Below are the code and all the weights of a small trained network. Each question names an input and a class and asks about switching units off, where a switched-off unit gives its printed mean instead of its output.

import numpy as np


def w(rows, s, z=0):
    codes = np.array(rows[::2]) - 128.0
    scale = np.full(codes.shape[1], s)
    scale[-1] = z or s
    return codes * scale


def norm(h):
    return h / np.sqrt((h * h).mean(-1, keepdims=True) + 1e-5)


def f(y):
    return y / 2 * (1 + np.tanh(0.7978845608 * (y + 0.044715 * y**3)))


def log_softmax(a):
    a = a - a.max(-1, keepdims=True)
    return a - np.log(np.exp(a).sum(-1, keepdims=True))


def net(x, mask):
    res = np.array(x, float).reshape(1, 8) / 4 @ E
    u = 0
    for l in range(4):
        y = f(norm(res) @ A[l][:, :-1].T + A[l][:, -1])
        res = res + np.where(mask[u : u + 7], y, B[l][:, -1]) @ B[l][:, :-1]
        u += 7
    return log_softmax(norm(res)[-1] @ U[:, :-1].T + U[:, -1])


A, B = {}, {}
E = w([
[131,126,127,125,128,126,128,129,128,123],'x0',
[48,46,105,127,144,43,124,126,153,152],'x1',
[124,82,94,128,9,156,121,86,122,111],'x2',
[128,127,131,132,128,129,128,130,127,129],'x3',
[128,128,126,128,129,128,129,128,128,124],'x4',
[155,111,173,132,150,156,107,78,221,115],'x5',
[129,126,129,129,129,128,127,129,128,127],'x6',
[127,128,126,123,127,129,128,130,130,127],'x7',
],0.013)
A[0] = w([
[64,50,122,113,138,34,134,121,165,134,231],'0.n1',
[105,85,94,132,106,116,128,95,122,137,46],'0.n2',
[126,85,104,105,12,153,114,90,130,111,209],'0.n3',
[111,140,105,126,120,129,145,130,125,131,49],'0.n4',
[126,117,120,128,126,131,134,123,141,124,2],'0.n5',
[148,94,166,138,147,162,102,65,255,121,222],'0.n6',
[144,114,125,128,111,133,123,98,147,121,10],'0.n7',
],0.01,0.0046)
B[0] = w([
[80,62,75,190,206,112,19,151,135,234,247],'0.n1',
[142,161,97,129,34,66,174,190,151,146,151],'0.n2',
[133,84,110,230,2,162,162,74,96,108,240],'0.n3',
[173,98,103,43,127,99,142,102,148,124,121],'0.n4',
[99,82,140,112,119,116,145,105,157,121,115],'0.n5',
[150,112,208,67,132,126,144,82,247,78,238],'0.n6',
[108,100,180,133,90,159,145,175,152,87,126],'0.n7',
],0.006,0.011)
A[1] = w([
[91,83,95,91,176,54,88,147,177,147,1],'1.n1',
[155,176,155,119,170,132,97,156,100,137,111],'1.n2',
[136,230,171,2,175,130,198,163,119,75,102],'1.n3',
[161,100,108,144,9,127,147,115,126,94,54],'1.n4',
[172,144,207,71,143,150,112,123,198,114,21],'1.n5',
[124,132,124,128,129,133,130,116,123,136,131],'1.n6',
[98,111,113,81,146,68,153,119,160,110,78],'1.n7',
],0.0077,0.0033)
B[1] = w([
[163,138,183,52,174,201,154,100,94,105,215],'1.n1',
[64,80,123,134,79,95,102,147,153,145,180],'1.n2',
[126,139,100,154,57,21,105,142,186,139,233],'1.n3',
[86,132,159,73,254,150,139,129,114,155,255],'1.n4',
[117,169,41,100,184,106,118,100,113,149,217],'1.n5',
[129,128,128,142,138,122,131,136,129,118,130],'1.n6',
[167,113,130,137,150,156,121,133,139,137,132],'1.n7',
],0.0094,0.0053)
A[2] = w([
[120,89,133,87,153,121,71,100,173,140,166],'2.n1',
[143,122,132,143,127,125,135,117,126,147,106],'2.n2',
[180,112,188,97,110,143,114,84,172,89,65],'2.n3',
[156,151,97,133,190,119,97,181,40,159,4],'2.n4',
[124,168,98,153,88,69,130,214,82,118,70],'2.n5',
[106,118,76,157,89,160,143,122,10,158,105],'2.n6',
[149,142,144,89,85,161,191,87,91,68,93],'2.n7',
],0.011,0.0042)
B[2] = w([
[211,153,174,117,95,136,128,189,36,107,229],'2.n1',
[113,132,121,119,129,133,114,145,140,109,127],'2.n2',
[2,133,17,175,115,151,139,152,56,167,198],'2.n3',
[7,168,164,120,56,179,165,179,108,181,183],'2.n4',
[130,15,204,150,102,188,136,97,186,141,208],'2.n5',
[250,187,107,118,226,28,87,216,123,98,254],'2.n6',
[104,184,169,114,203,194,178,154,83,73,190],'2.n7',
],0.0089,0.0085)
A[3] = w([
[175,204,107,127,98,70,118,80,190,105,17],'3.n1',
[88,24,179,130,106,118,92,104,177,145,56],'3.n2',
[152,214,155,113,133,117,136,193,104,118,252],'3.n3',
[98,2,95,149,66,112,98,127,142,138,53],'3.n4',
[77,100,137,90,98,138,52,101,64,188,94],'3.n5',
[170,116,129,150,148,38,96,193,126,201,212],'3.n6',
[122,88,124,124,90,118,125,111,185,106,83],'3.n7',
],0.0077,0.0027)
B[3] = w([
[38,211,67,47,120,38,118,156,79,105,152],'3.n1',
[232,178,252,179,93,134,189,170,129,160,179],'3.n2',
[128,124,213,139,30,51,161,129,161,182,204],'3.n3',
[151,186,129,114,53,39,160,171,186,92,188],'3.n4',
[104,210,98,83,91,121,218,156,138,97,157],'3.n5',
[90,109,54,116,114,234,130,1,139,61,255],'3.n6',
[122,147,161,107,92,115,151,173,81,198,139],'3.n7',
],0.0076,0.0093)
U = w([
[153,90,190,165,36,117,149,134,180,148,253],'0',
[206,188,149,144,149,117,160,183,42,85,87],'1',
[32,112,122,102,153,153,118,175,60,190,130],'2',
[144,71,9,159,110,71,98,140,95,117,68],'3',
[108,214,103,77,128,65,106,101,174,110,131],'4',
[74,147,120,136,117,248,164,61,115,75,96],'5',
[184,86,187,87,236,158,75,99,151,153,49],'6',
],0.017,0.0033)

Each question gives the input, the list of numbers given to net, and the class t.
The units are the neurons (one row each of A and B). Each row of codes is followed by its name. A weight is (code - 128) times the scale printed after its matrix; where a second scale follows, it is the last column's (A, B and U).
mask holds one flag per neuron, layer by layer. A switched-off neuron (its flag False) gives its mean, the last column of its row in B, instead of its output. The means were averaged over made-up inputs and are rounded, as every weight is.
A unit's drop is (log p(t) with every unit on - log p(t) with that unit switched off) / (log p(t) with every unit on - log p(t) with every unit switched off).
The circuit of an input: a set's keep is (log p(t) with only the set's units on - log p(t) with every unit switched off) / (log p(t) with every unit on - log p(t) with every unit switched off). Starting from the 12 units with the biggest drops (on a tie, the unit counted first), units are removed one at a time, each time the one whose removal leaves the highest keep (on an exact tie, the one counted first), for as long as the keep stays at least 0.8.
circuit, biggest first: the units of the circuit, biggest drop first
unit that matters most: the unit with the biggest drop
k most important neurons: the k neurons with the biggest drops, biggest first
k most important neurons of layer l: the k neurons of layer l with the biggest drops, biggest first
drop of u: that unit's drop, to one decimal
input [-7,0,1,1,-6,-8,0,7], class 1: circuit, biggest first	(2.n6)
input [-3,0,0,1,-8,-2,7,3], class 0: circuit, biggest first	(0.n6; 0.n3; 2.n5; 1.n4)
input [-6,-1,0,-6,3,7,7,2], class 4: circuit, biggest first	(1.n5; 2.n5)
input [4,-1,-1,-3,6,-2,4,7], class 0: 4 most important neurons	(0.n3; 0.n1; 0.n6; 2.n5)
input [7,0,5,5,8,5,0,0], class 5: 2 most important neurons	(0.n1; 2.n3)
input [-4,-2,-4,-5,7,-1,-4,0], class 0: 2 most important neurons	(0.n6; 0.n1)
input [3,0,8,7,2,-4,-4,2], class 1: 2 most important neurons	(0.n1; 2.n6)
input [-4,-2,-2,0,-2,0,5,-4], class 0: 2 most important neurons	(0.n6; 0.n3)
input [-2,0,0,-7,-7,1,-1,7], class 4: 2 most important neurons	(0.n6; 1.n5)
input [3,-7,-5,5,-1,0,6,0], class 0: 2 most important neurons	(0.n6; 2.n5)
input [-3,2,-4,-6,4,0,-7,0], class 2: 4 most important neurons	(0.n6; 2.n4; 2.n6; 0.n1)
input [5,-1,0,1,-5,-5,0,4], class 0: 2 most important neurons	(0.n3; 2.n5)
input [1,-1,4,-4,-1,-5,-4,1], class 1: 2 most important neurons	(0.n1; 2.n6)
input [-3,-7,-7,-6,5,1,7,-8], class 4: unit that matters most	0.n1
input [0,-2,4,7,3,-3,3,-3], class 1: 2 most important neurons	(0.n1; 2.n6)
input [1,-1,7,-1,5,-7,-3,0], class 1: 2 most important neurons of layer 2	(2.n6; 2.n7)
input [2,-1,2,-6,5,7,-2,-8], class 5: 2 most important neurons of layer 2	(2.n3; 2.n6)
input [-8,-2,-7,-8,4,-1,1,0], class 0: 2 most important neurons of layer 0	(0.n6; 0.n1)
input [4,-4,7,-8,-1,-3,0,2], class 1: drop of 2.n6	0.4
input [1,-5,-4,3,5,0,1,7], class 0: drop of 2.n5	0.8
input [8,-6,-1,-7,-6,-7,1,2], class 0: unit that matters most	0.n3
input [-5,-2,0,6,-4,4,-4,-8], class 4: drop of 0.n5	0.0
